Here is a tiny trained network, its code and every weight. The questions are about switching its units off for an input and a class, where a switched-off unit gives its printed mean instead of its output.

import numpy as np


def w(rows, s, z=0):
    codes = np.array(rows[::2]) - 128.0
    scale = np.full(codes.shape[1], s)
    scale[-1] = z or s
    return codes * scale


def norm(h):
    return h / np.sqrt((h * h).mean(-1, keepdims=True) + 1e-5)


def f(y):
    return y / 2 * (1 + np.tanh(0.7978845608 * (y + 0.044715 * y**3)))


def log_softmax(a):
    a = a - a.max(-1, keepdims=True)
    return a - np.log(np.exp(a).sum(-1, keepdims=True))


def net(x, mask):
    res = np.array(x, float).reshape(1, 8) / 4 @ E
    u = 0
    for l in range(3):
        y = f(norm(res) @ A[l][:, :-1].T + A[l][:, -1])
        res = res + np.where(mask[u : u + 5], y, B[l][:, -1]) @ B[l][:, :-1]
        u += 5
    return log_softmax(norm(res)[-1] @ U[:, :-1].T + U[:, -1])


A, B = {}, {}
E = w([
[170,126,70,129],'x0',
[125,142,195,103],'x1',
[193,254,154,191],'x2',
[154,163,90,137],'x3',
[147,112,221,49],'x4',
[154,200,50,206],'x5',
[73,61,123,126],'x6',
[138,157,116,163],'x7',
],0.0064)
A[0] = w([
[206,254,36,214,30],'0.n1',
[95,134,195,187,30],'0.n2',
[4,90,18,223,105],'0.n3',
[242,203,43,215,2],'0.n4',
[50,77,138,189,5],'0.n5',
],0.0057,0.0044)
B[0] = w([
[254,164,18,88,253],'0.n1',
[178,216,160,79,105],'0.n2',
[52,75,121,239,205],'0.n3',
[201,210,51,112,210],'0.n4',
[142,81,54,143,104],'0.n5',
],0.0076,0.0037)
A[1] = w([
[114,195,158,64,97],'1.n1',
[77,181,200,108,38],'1.n2',
[84,71,181,103,89],'1.n3',
[192,176,60,141,21],'1.n4',
[168,17,107,1,4],'1.n5',
],0.0094,0.0035)
B[1] = w([
[97,92,177,203,180],'1.n1',
[192,153,186,146,166],'1.n2',
[196,200,99,83,220],'1.n3',
[199,219,74,153,254],'1.n4',
[45,54,104,1,238],'1.n5',
],0.0086,0.0036)
A[2] = w([
[96,130,188,42,3],'2.n1',
[216,180,131,230,85],'2.n2',
[200,254,17,132,34],'2.n3',
[41,124,191,94,73],'2.n4',
[130,59,98,19,79],'2.n5',
],0.0073,0.0048)
B[2] = w([
[86,144,68,129,138],'2.n1',
[96,114,75,49,216],'2.n2',
[221,182,65,254,254],'2.n3',
[228,156,119,77,143],'2.n4',
[66,63,165,49,176],'2.n5',
],0.0094,0.0054)
U = w([
[186,221,225,110,68],'0',
[31,34,132,2,145],'1',
[14,40,25,213,22],'2',
[208,245,31,226,252],'3',
],0.0091,0.0019)

Each question gives the input, the list of numbers given to net, and the class t.
The units are the neurons (one row each of A and B). Each row of codes is followed by its name. A weight is (code - 128) times the scale printed after its matrix; where a second scale follows, it is the last column's (A, B and U).
mask holds one flag per neuron, layer by layer. A switched-off neuron (its flag False) gives its mean, the last column of its row in B, instead of its output. The means were averaged over made-up inputs and are rounded, as every weight is.
A unit's drop is (log p(t) with every unit on - log p(t) with that unit switched off) / (log p(t) with every unit on - log p(t) with every unit switched off).
The circuit of an input: a set's keep is (log p(t) with only the set's units on - log p(t) with every unit switched off) / (log p(t) with every unit on - log p(t) with every unit switched off). Starting from the 12 units with the biggest drops (on a tie, the unit counted first), units are removed one at a time, each time the one whose removal leaves the highest keep (on an exact tie, the one counted first), for as long as the keep stays at least 0.8.
units of the circuit, in order: the units of the circuit, biggest drop first
most important unit: the unit with the biggest drop
k most important neurons: the k neurons with the biggest drops, biggest first
k most important neurons of layer l: the k neurons of layer l with the biggest drops, biggest first
drop of u: that unit's drop, to one decimal
input [1,6,7,-7,-5,-4,-2,0], class 0: 4 most important neurons	[2.n3; 0.n1; 0.n4; 1.n4]
input [-3,3,-2,1,7,6,-4,-6], class 0: 3 most important neurons	[0.n1; 2.n3; 2.n5]
input [7,-1,1,4,2,-4,3,6], class 1: 2 most important neurons	[1.n5; 0.n1]
input [3,6,2,-7,-6,-5,8,2], class 1: 2 most important neurons	[2.n3; 1.n4]
input [0,-6,8,-6,-1,-5,3,0], class 0: 4 most important neurons	[0.n1; 2.n3; 0.n4; 2.n5]
input [-4,-3,-8,-2,-6,8,-3,8], class 2: 3 most important neurons	[0.n3; 1.n3; 2.n3]
input [4,0,4,-7,-2,-5,5,3], class 1: 2 most important neurons	[1.n4; 0.n3]
input [3,6,-6,-1,0,4,3,0], class 1: units of the circuit, in order	[2.n3]
input [-6,-8,-5,-1,-5,3,-7,-5], class 2: units of the circuit, in order	[0.n3; 2.n3]
input [-3,7,-2,2,7,8,8,-4], class 1: 3 most important neurons	[2.n3; 0.n3; 1.n5]
input [-3,5,-8,6,-7,4,-6,-4], class 2: 2 most important neurons	[0.n3; 2.n3]
input [-6,6,8,-3,-3,-4,-5,7], class 0: 2 most important neurons of layer 0	[0.n4; 0.n1]
input [-1,2,2,0,6,1,-2,7], class 0: 2 most important neurons	[2.n3; 0.n1]
input [6,-2,0,0,-3,-3,1,-2], class 2: most important unit	0.n3
input [7,4,6,-4,0,-2,8,3], class 0: 3 most important neurons	[0.n1; 2.n3; 2.n5]
input [-4,-1,4,-7,-5,-3,-5,-2], class 0: drop of 0.n4	0.8
input [-8,-1,7,-4,-5,-7,-1,2], class 0: drop of 1.n1	0.0
input [-4,-2,4,-5,4,2,7,7], class 0: drop of 2.n3	0.2
